Here is a tiny trained network, its code and every weight. The questions are about switching its units off for an input and a class, where a switched-off unit gives its printed mean instead of its output.

import numpy as np


def w(rows, s, z=0):
    codes = np.array(rows[::2]) - 128.0
    scale = np.full(codes.shape[1], s)
    scale[-1] = z or s
    return codes * scale


def norm(h):
    return h / np.sqrt((h * h).mean(-1, keepdims=True) + 1e-5)


def f(y):
    return np.maximum(y, 0)


def log_softmax(a):
    a = a - a.max(-1, keepdims=True)
    return a - np.log(np.exp(a).sum(-1, keepdims=True))


def net(x, mask):
    res = np.array(x, float).reshape(1, 6) / 4 @ E
    u = 0
    for l in range(3):
        y = f(norm(res) @ A[l][:, :-1].T + A[l][:, -1])
        res = res + np.where(mask[u : u + 13], y, B[l][:, -1]) @ B[l][:, :-1]
        u += 13
    return log_softmax(norm(res)[-1] @ U[:, :-1].T + U[:, -1])


A, B = {}, {}
E = w([
[128,126,128,128,128],'x0',
[187,124,252,172,127],'x1',
[128,127,128,128,127],'x2',
[93,92,85,201,17],'x3',
[129,125,127,128,129],'x4',
[9,56,176,133,149],'x5',
],0.0036)
A[0] = w([
[178,97,234,182,182,69],'L0N0',
[109,198,107,67,138,12],'L0N1',
[185,198,35,118,133,138],'L0N2',
[185,88,129,80,198,93],'L0N3',
[60,74,161,168,158,162],'L0N4',
[50,123,180,115,209,86],'L0N5',
[84,147,64,66,130,142],'L0N6',
[185,177,128,89,121,112],'L0N7',
[190,139,221,209,72,161],'L0N8',
[106,38,84,201,2,86],'L0N9',
[160,160,96,206,2,95],'L0N10',
[64,201,162,120,208,113],'L0N11',
[95,91,144,215,59,3],'L0N12',
],0.0046,0.0034)
B[0] = w([
[43,136,194,84,71,203],'L0N0',
[147,131,122,102,106,138],'L0N1',
[115,167,169,111,55,224],'L0N2',
[102,136,97,159,93,173],'L0N3',
[99,139,122,79,154,214],'L0N4',
[183,66,130,111,82,186],'L0N5',
[176,87,119,96,136,197],'L0N6',
[89,158,128,149,116,183],'L0N7',
[233,60,152,139,203,253],'L0N8',
[71,207,129,133,103,237],'L0N9',
[192,2,56,141,116,226],'L0N10',
[132,77,115,132,81,182],'L0N11',
[151,202,153,177,205,167],'L0N12',
],0.0056,0.0036)
A[1] = w([
[206,136,125,94,181,45],'L1N0',
[90,152,136,133,134,31],'L1N1',
[143,136,255,178,150,148],'L1N2',
[79,230,110,174,76,110],'L1N3',
[182,109,178,145,125,83],'L1N4',
[228,145,102,82,88,60],'L1N5',
[111,142,200,109,155,155],'L1N6',
[37,61,137,196,104,146],'L1N7',
[138,109,182,121,72,156],'L1N8',
[112,167,191,154,125,110],'L1N9',
[107,106,147,169,149,31],'L1N10',
[54,41,142,158,180,4],'L1N11',
[179,194,89,125,120,23],'L1N12',
],0.0053,0.0026)
B[1] = w([
[120,155,53,197,136,165],'L1N0',
[90,98,112,128,165,130],'L1N1',
[33,216,88,157,49,254],'L1N2',
[109,16,166,85,111,174],'L1N3',
[108,136,75,114,162,193],'L1N4',
[99,190,177,90,169,214],'L1N5',
[145,139,76,177,90,199],'L1N6',
[97,225,147,123,222,220],'L1N7',
[152,173,92,132,181,204],'L1N8',
[178,144,105,188,119,164],'L1N9',
[124,195,194,169,112,136],'L1N10',
[249,163,157,253,132,173],'L1N11',
[90,85,155,116,161,159],'L1N12',
],0.0046,0.0035)
A[2] = w([
[134,88,85,91,74,71],'L2N0',
[139,123,211,54,109,162],'L2N1',
[100,142,98,159,110,110],'L2N2',
[185,175,103,112,118,118],'L2N3',
[144,103,97,113,65,1],'L2N4',
[141,1,119,103,206,76],'L2N5',
[133,98,93,125,74,7],'L2N6',
[99,147,97,75,169,196],'L2N7',
[62,64,130,113,177,175],'L2N8',
[194,109,154,154,141,119],'L2N9',
[116,56,93,83,108,39],'L2N10',
[106,152,90,177,124,137],'L2N11',
[57,93,176,133,115,159],'L2N12',
],0.0079,0.0029)
B[2] = w([
[140,212,202,166,207,200],'L2N0',
[83,62,30,73,163,218],'L2N1',
[128,195,135,108,162,188],'L2N2',
[30,104,146,170,146,242],'L2N3',
[105,143,179,138,159,164],'L2N4',
[195,173,229,254,24,208],'L2N5',
[81,166,251,131,152,158],'L2N6',
[132,37,98,145,102,252],'L2N7',
[185,98,91,133,110,237],'L2N8',
[92,102,124,64,93,194],'L2N9',
[186,125,177,159,139,186],'L2N10',
[158,135,177,61,126,219],'L2N11',
[124,127,48,24,154,228],'L2N12',
],0.0058,0.0032)
U = w([
[79,81,42,36,155,239],'0',
[100,252,233,168,139,130],'1',
[249,36,154,192,77,2],'2',
],0.014,0.0004)

Each question gives the input, the list of numbers given to net, and the class t.
The units are the neurons (one row each of A and B). Each row of codes is followed by its name. A weight is (code - 128) times the scale printed after its matrix; where a second scale follows, it is the last column's (A, B and U).
mask holds one flag per neuron, layer by layer. A switched-off neuron (its flag False) gives its mean, the last column of its row in B, instead of its output. The means were averaged over made-up inputs and are rounded, as every weight is.
A unit's drop is (log p(t) with every unit on - log p(t) with that unit switched off) / (log p(t) with every unit on - log p(t) with every unit switched off).
The circuit of an input: a set's keep is (log p(t) with only the set's units on - log p(t) with every unit switched off) / (log p(t) with every unit on - log p(t) with every unit switched off). Starting from the 12 units with the biggest drops (on a tie, the unit counted first), units are removed one at a time, each time the one whose removal leaves the highest keep (on an exact tie, the one counted first), for as long as the keep stays at least 0.8.
circuit, biggest first: the units of the circuit, biggest drop first
unit that matters most: the unit with the biggest drop
top k neurons: the k neurons with the biggest drops, biggest first
top k neurons in layer l: the k neurons of layer l with the biggest drops, biggest first
drop of u: that unit's drop, to one decimal
input [-5,6,7,-5,7,1], class 0: circuit, biggest first	(L2N1)
input [8,-2,-5,5,3,0], class 1: top 3 neurons	(L0N10, L0N0, L1N5)
input [-1,-1,5,1,6,-7], class 1: top 2 neurons in layer 0	(L0N10, L0N2)
input [7,8,4,0,-1,7], class 0: top 2 neurons	(L2N12, L0N5)
input [-8,5,5,-7,-4,1], class 0: top 4 neurons	(L0N0, L2N1, L1N11, L0N12)
input [-1,0,3,6,3,3], class 0: top 3 neurons	(L0N9, L1N3, L2N12)
input [-7,2,7,-8,-2,7], class 0: top 2 neurons	(L0N10, L0N8)
input [5,0,-4,-5,7,3], class 2: top 2 neurons	(L0N5, L2N5)
input [-1,-4,-5,0,3,7], class 2: top 2 neurons in layer 1	(L1N2, L1N11)
input [8,-7,-8,-5,5,1], class 2: top 2 neurons	(L1N2, L0N9)
input [-3,0,-1,-5,-1,-8], class 0: top 3 neurons	(L2N1, L2N5, L0N8)
input [-4,4,-5,4,5,1], class 1: top 2 neurons	(L0N9, L1N2)
input [2,-5,8,-3,-1,1], class 2: top 2 neurons	(L1N2, L0N9)
input [1,-8,-6,6,6,-7], class 1: unit that matters most	L2N0
input [-5,-1,-3,-2,-7,8], class 2: drop of L2N5	0.5
input [0,-5,1,-5,-1,6], class 2: drop of L1N4	0.0
input [3,2,-2,4,6,2], class 1: drop of L0N9	0.4
